(21) [ 17  -6   1  14 -10  14   2  -8   2   1 -17 -19   9   7  -3 -18]
(14) [  2   6 -12  -8  -7  12  -1  -4 -25  -9  -1 -14   0  14   3   3]
(24) [-20   5  11  -4  10 -41 -10   1  29   7  -1  -3 -15 -13   5 -14]
(22) [-16  17 -12  -8  20  -3   1  10   7   1  -1   3   1   0  -1   2]
(22) [ 10   1   1  13  -4  -9   6   2  -4   2   5   3   8  14  -8 -10]
(14) [ -5  -4  -7  -8   0  -1   5   6  -7  -2   6  -8  -8   4 -13  -8]
[  2   7   0  19   4  11  15  -2 -32  16  -2  -9   2 -20 -15  18] -> (24)
[ 7  4  9 10 -2  3 -5 -8  0 -3 -9  1  5 -7 10  3] -> (14)
(13) [  7   9   3 -12   4   9   9  -6   0 -11  -3  -6   4   6  17   8]
(27) [  8   2  -1 -15  -7   7 -11   2  15   6  -3  12   7   3  11   8]
[  9   8  -6  -1  -3   8  -3  -5 -25  -4  -5  -7   2   9   1  -2] -> (14)
(13) [ -8  -9  -1   8  -1   1  -8  -1  14   2 -16  24   2  13   0  -4]
[ 11   1  -1   2  -6  -3  -5  -2  -4  -1  -2  -7   0  -7   0 -12] -> (21)
[-14   0   1  33  20 -12  28   1 -29 -21   7 -26 -13  -5 -19 -22] -> (27)
[ 18   1  -2  -2  -9  16  19 -30  -9   5  -1  15 -21  -2  15  12] -> (22)
(24) [  7  -1  -3   3 -15  15  -9 -12  -9  -6  -4   5  10   7  18  -7]
[ 11   5   5   8  -5 -14 -18   7   5  21   2   1   0  -6  17  -9] -> (21)
[ -9  -9  -1  -2   3  26  18 -12   1 -16 -14 -11   6  15 -13   5] -> (21)
(18) [ 6 -9  1 -1  5  5  0 -3 -5  0  3  2 -1 -1 -2 -4]
[ 18 -11  -6  -1   1   1  16  -7  -2   9  -3   2   5   8   6   5] -> (24)
[ 18 -11  -5  -7  13   8  -2 -13 -10  10   2 -10   2   0  -4  -5] -> (18)
[  3 -26  -7   9  -2  22  -7 -12 -26 -12   1 -18  12 -11  -3  16] -> (22)
(27) [-13  -3   0  26  14 -11  17   0 -19 -13   2 -19 -12  -6 -15  -7]
(21) [  1  -9   4   6   3  27  10  -8   4  -2 -20  -5  -4  25  -2   6]
[ -6   1   0  15   7   0  11  -2 -11  -8   1  -6  -7  -2 -11  -5] -> (27)
[ 13  16   4 -15   6  -4  17   1 -17  -7  16 -37   3 -16   9   9] -> (13)
[-16   4   1 -11   3 -17   3   2  -7  -8   9  11  -1 -16   0   5] -> (21)

(99) [  4  -6  -7   8 -22   0 -11  14 -27   0   0   6 -20  -2  -5 -26]
(88) [ 12  -6  19   7 -22 -13  33  23  -2 -15   4 -23  25 -14  23  -6]
[  1   4  17  10 -13  -9  22  19  -3 -12   5 -16  21  -7  17  -2] -> (88)
(84) [ 23 -12  18 -19 -22  29  -5 -31  10  -3 -24  -8   3 -10 -16  11]
[-10  -5   1  -1 -21  12  -1 -18  27  29   5   2   9 -26   2   9] -> (99)
(84) [ 28  -1  18 -14 -15  35 -12 -41  14   6 -16 -13  16 -12   3  -6]
[ 12  -1  23  -4 -17 -11  26  22   1  -4   2 -16  17  -7  16  -4] -> (88)
(89) [-25  15 -20 -18  11  11  12   5  -2  -4  -6   6 -16 -10   6  15]
(97) [ 10   3   1  10 -24   9   0   4  -4   4  -5   1   5  -4  13   2]
(100) [  4  -4 -21   4  -7   1   3 -10  18  -5  -1  -8   4 -15   2 -12]
(100) [ -6  -5  10   2 -11   2   4   6 -10   9  12   8   6 -14  14 -16]
[ 18   7  -8  -6   6  29  -5  -8   8   4  18  -2  29 -10  20 -15] -> (84)
[  3  11 -12  -3  11   0  -5  -2  -3   2  14  -8  16  -9  16  -8] -> (84)
(86) [-25  -4   9   6 -23  -2   2  -9   1  -4   5  -4  -9   8 -14  11]
(89) [-40  17 -26 -44  28  22  32  -1 -14 -20 -30  -1 -49 -19   3  21]
[-4  0  5  5 -1 -2  6 16  4  0  8 -9 -7 -8 -6  3] -> (86)
[ -1  -5   8   6 -10   4   4   4   1   8   0   3  12 -16   5 -24] -> (100)
[ -9  -8   8   3  10 -15  -4  -5   1   0   5 -10   3   6   6  -7] -> (97)
[ 16   8  -3  13 -25  28  -9   8  -1  -6 -12 -12  23   3  20  -2] -> (97)
[ -2  -6 -21   6   7  -4  -5   0  13  -5 -11  -8   3  12 -13  17] -> (100)
[ -9  15  33 -11  10   7  -4   8 -20   9   0   8   2  -6   7  -5] -> (100)
[ -3  -3 -14  -3  15   8 -15 -18  -2   9  -3  12 -11   1 -15   1] -> (88)
[ 4 -1 -3 -1 -4 -1  0  1  6 -2 -2 -4  4 -4  0 -4] -> (100)
[  0  -1  -3   0   4   3 -11  -2   0  -1   4   9  -9   8   1  -1] -> (88)
[  8   0  10  -2  -7   0   2  -1   0  -3  -7   0  -9  -5 -12  11] -> (84)
[ -1  -2  15   3  14  -7   8  -8 -10   7   1  12 -16 -23  -7 -14] -> (97)
[ -6 -11   5  15  -2   2   9  13   3  -5   6  -6   0  -2   3  -8] -> (86)
[ 10   6   7  -7  13  -5  -4   5  -9 -11  -9   7 -11  21 -14  16] -> (100)
[ -3  -4   6  12  -7  -6  17  -6  -6  10   7   2   9 -29  12 -20] -> (100)
(88) [  7   0  15   8 -10  -4  17  15  -4  -5  -2 -15  18   1  14  -7]
[ 10  -2   9  15 -16  -3 -10   2   3   8  10  -1  13   8  -1 -10] -> (89)
[ 35  -3  19 -17 -14  36  -6 -35  10  -1 -16 -12  19 -15   0  -1] -> (84)
(99) [-11  -3 -25  -3  -1  -8  -8 -14  26  32   0  19  -9 -22  19 -12]
[  6  -1  19  12 -15 -12  18  20  -3 -15  -5 -19  15  -8  12  -2] -> (88)
[-13  -3  -1   3  -4 -13  16  14   1   2   3  10  -9   6  -4   8] -> (84)
[-15  -6   7   3  18 -20  13  -9  -2   5   7   9 -14  -6 -15  -6] -> (97)
[  1  -6 -14   9  15  -3   6  -1  -7  -7 -13  -2   6  -5  17  -8] -> (86)
[-18  -5  13   9 -24   2   0   8   9   8  15 -11  -3   2 -17   9] -> (86)
[-19   9  -2 -17  11  10  19   3  -7  -2 -17  -1 -26 -14   0  16] -> (89)

[64] [ 23   0  -7  -1  -4  -2 -16   9  29   8  -1  -3   7   1 -16  -3]
[67] [ 17  11  -9  -8  -2  -2  -5   8 -10  -1  -6   3  10  -5  -8 -11]
[61] [-8  3  5 12 -1  3  1  7 -2 -3 -1 -3 -5  1 11  1]
[67] [-19 -28  20  19  23 -19   7 -27 -14   4   5 -14  -7   7   4   6]
[63] [ 16 -10 -10 -10  11   4   8  -6   5  -7   8 -18 -15  16  -7  14]
[72] [  9  -7  -5  -8  -3   0  -7  -7  16  13   3 -18  -6  -7 -10  -4]
[80] [-2 -4  8 14 -4 -3  5 13 -9 -2 22  9 23 17 -2 -2]
[ -3 -18 -10   2  -6 -10   6   5   0  -3   4   3 -17  -1   4  -8] -> [63]
[74] [  4  11   4  -2   8 -14  -2   9  -5  11   3  -5   5  -5   2  -7]
[74] [  2  12   6  -2  10 -19  -5  13  -4  14   3  -6   6  -3   7 -13]
[73] [-16 -15  -6  -3  16  -6  -9  -2   5  -4   8  11 -12  11   4  -5]
[  4   0  -5 -20   7  -4  -2  -4  24   3 -10  -4 -27 -10   1  -5] -> [80]
[58] [  2  -1   4   8  20   6   7  -8 -17   7  21  21  12  17 -21  -9]
[ -3   1  -2  -1  -3   5  -3  -2  -5   3   9   2  -2 -16   5   1] -> [61]
[-3 -5  6 -6  9 -4  3 10 14  2 10  5  0  9 -5 -7] -> [80]
[53] [ -8   7   7  -5  -3  -9   1 -24   1  -7 -18 -15   0  -3  -9 -15]
[58] [  0  -9   6   6  12   2   9  -3 -16   2  21  16  17  11 -12  -7]
[63] [-10 -15 -13  -3 -14 -13   5   0   0  -2  -2   6 -17 -11  13 -19]
[  0   6  -1  -8   2   1   0 -10   6   1 -11 -11   4   0  -4  -7] -> [63]
[ -4 -30  -1 -21 -28  -9  12  26   8  -3  -6 -14  20 -16  27  -1] -> [58]
[73] [ 5 10  2  2 -8  7  5  0 -1  0 -5 -3  4 -1 -3  2]
[ 14  39  -4  -3 -23  21  11   2   1  -3 -17   3  17  20 -22  -7] -> [73]
[55] [ -3  -1   7   5  -2  -3  -6  -1  -5  -8 -13  -6  13  -3  -6  -1]
[  1 -33  14  16  14 -18   4  -1 -14  12  10 -18  -2 -45  27  18] -> [73]
[ 1  2  7  5 -2 -3 -7 -6  1 -3 -8 -6  2  3 -3 -2] -> [55]
[64] [  2  10   1  -5  -8  15  -8  -7  -3  -4   3 -13  -1  12  -3  -4]
[-25   6 -16 -18  11  -2 -19   0  22 -15   5  29 -14  46 -10 -20] -> [73]
[ 6  5  2 -4 -9  4 -8 -3  3  1  5 -7 -4  4 -3 -2] -> [64]
[ -7 -16  -2   5  10 -11  -4  -1   2   4   8   0  -7  -6   9   2] -> [73]
[-3 -3  1 -1  1 -3  1 -6 -6 -4 -6 -4  0 -1 -2 -2] -> [53]
[ -7 -11  -3   7  12  -9  10   4  -3   3   1  12   0 -14   8   3] -> [64]
[72] [ -3 -10   2   3  -2 -11   5  -4   9   3   3  -9 -10   0  -6   0]
[ 13   4  -6   4  -8   9  -7  -4   7   1  -5 -11   3   8 -11  -6] -> [64]
[ -7   9  12  19   7  23   7  -2  -6 -13  -5  -7  -8  16  20  -8] -> [61]
[-6 -7  0  0  9 -6 -4 -1  3  1  5  3 -8  3  3 -1] -> [73]
[ 22  -9 -15  15  -2  -2   1   6  21   2  -9  -1  14  -4 -17  -4] -> [64]
[-11   9  -1 -16  23  -2   5   1   6   8   1   4  -7   5 -10 -11] -> [80]
[ -5  14  -7  -8  -3   7  -4   3  10  -9  -2  13   2  26 -13 -14] -> [73]
[-13  -7   5   5   2   1   4  -8   7   0   9  -1  -7   5   8   6] -> [67]
[  5   7   6 -15   4   4   3 -16  23  -2 -29 -28   9  10 -13 -13] -> [63]
[ 24   8  12  -8   7  -2  -8  -9  -2  -6  -1  -8 -11 -14   8   1] -> [72]
[ -1  -3  18  11  -5   7   0  16  10  -1  -6   2  16   8 -11 -14] -> [63]
[-12 -16  -6  21  17  -6  27  -2 -19  -7  -8  10   4 -13  12   4] -> [64]
[-12 -12  -6  -1  -6 -13  14  -4   8  26  12   6   6   6 -12 -14] -> [72]
[  5  -1 -16 -16   7  -4   5 -16   8  -1  -9 -17 -10   3   1   0] -> [63]
[  5  10   4  -2  10 -17  -4  12  -5  14   8  -8   5  -1   8 -11] -> [74]
[-24  -4  16  -8  15 -16  11   6 -15   1   7  17 -10 -16  19   8] -> [64]

(60) [ -1   8 -15  -3  13 -22  16   2   9  -2   3 -10 -24  14  12  15]
(49) [-31 -10  17   8  -8 -13   6  10 -14 -15  17  14   4  12  -9 -16]
(50) [  6   5  -8 -11   5   6  -1   1 -13   8  -1  -6   1  -3   9   2]
(66) [ -2   2  -2  21   4  -2  14 -16  -4  12  -2   9  12  19   1 -10]
(55) [-1  2 -2  2 -1 -1  2 -1  1  4 -1 -1  3  0  3 -1]
(67) [  3  12   9  -6 -19  -4  -3  -5  -1   7 -18 -22  -7  -4  -5  -5]
(63) [ -4  -1  -2  12  -3  -2 -18  -4 -13  13  -1 -18 -15 -13 -24  -9]
(44) [-7  8  2 -6  1 -5 -7  4  2 -6  4  6  2 -3  6  8]
[ 7 -1 -4  4  1 -2 -2 -3 -4  9  7 -2 10  0 -1  3] -> (66)
[ 1 -1 -1  2  5  1  0  7 -1 -5  6  2  1 -6  4  7] -> (44)
(60) [ 6  3  6 -6 -5  6 -4 -1 -4  2 -1  3  3 -4 -9  3]
[-15   0  12   9  -2   3 -23   8  -6   7   3 -16   5 -16  -1  -4] -> (63)
(50) [-14   0  20  14  11 -11   5   3  -1 -34   1   9 -25 -11  -4   3]
(35) [ 15  16  -1   0   5  -3  20  -5   8  -8  -1 -14  -4  17  15 -10]
[ -9  -5  -3   2 -33  19  -4  -3 -16  33 -19  23  12  17  -2  22] -> (67)
[ -2   8  -6  -1 -13   1 -27  -1 -10   9  -3   4  -5   3  -2  14] -> (67)
[ 16 -19  -7   9  -4  -3   7  -7   2   0 -14  12  26 -27 -19 -14] -> (60)
[-1  4 -6 -4  1  0  3  0  3  5 -2  1  4  0  2 -4] -> (35)
(55) [  8 -12   8  -7   5   8  -5   5   0 -19   1   3 -19   2 -16   3]
[ -5  -6  14  19 -10  -7   1  -1  14 -13  -1   7 -11   0 -11   0] -> (50)
(47) [ 17  -6  -5  17   3  -9  -3  18   0   8  -6  -7   5   2  20 -22]
[-11  -4  -1   0 -12 -19   6  -7  -6 -13  11  18   6   3  -1  -8] -> (49)
(44) [  6  -1  -1  -1 -10   7  20 -14   5   8  -9   7  -7  18 -16 -14]
(35) [-14   8 -11 -16   0  -4   8   7   1  14  -8  10  11   0  -3  -8]
[-10  19 -12 -14 -13  17  -1  -1   4 -16  -3  17 -10  -1   1  11] -> (47)
(63) [ 16 -29  11 -20   1  13   1   5   2 -28  35  -8 -11  -6   2   1]
(51) [ 1  1  3 -2 -4 -2 -2  0 -2  0  3  2  4 -1  2 -2]
(47) [  1  12 -13   1  -9   5 -10  -4   3 -10  -7  13  -4  -6  13  -2]
(53) [  1  25 -29 -12 -25  -1  17  19  16  15  -4   3  -1  11   6  17]
[-17   0  11   2  19 -12   8  -2  -4 -28   6   0 -17  -3   6  -7] -> (50)
[-16   9   6  -8  -6   3   1   5  -1 -16  -9   6 -15  -2   6  -4] -> (66)
[ 15  -4 -26 -10 -19 -26   4 -28  -6 -16   8  22   6  -6   9  -2] -> (49)
[  8  17  16  12  -7  -5  -4   3 -20 -13 -20  -1  -3  13 -11  -3] -> (67)
(67) [  4  17  -1  10 -11  -4 -27   8 -30  -4 -12  17  -5  19  -5  17]
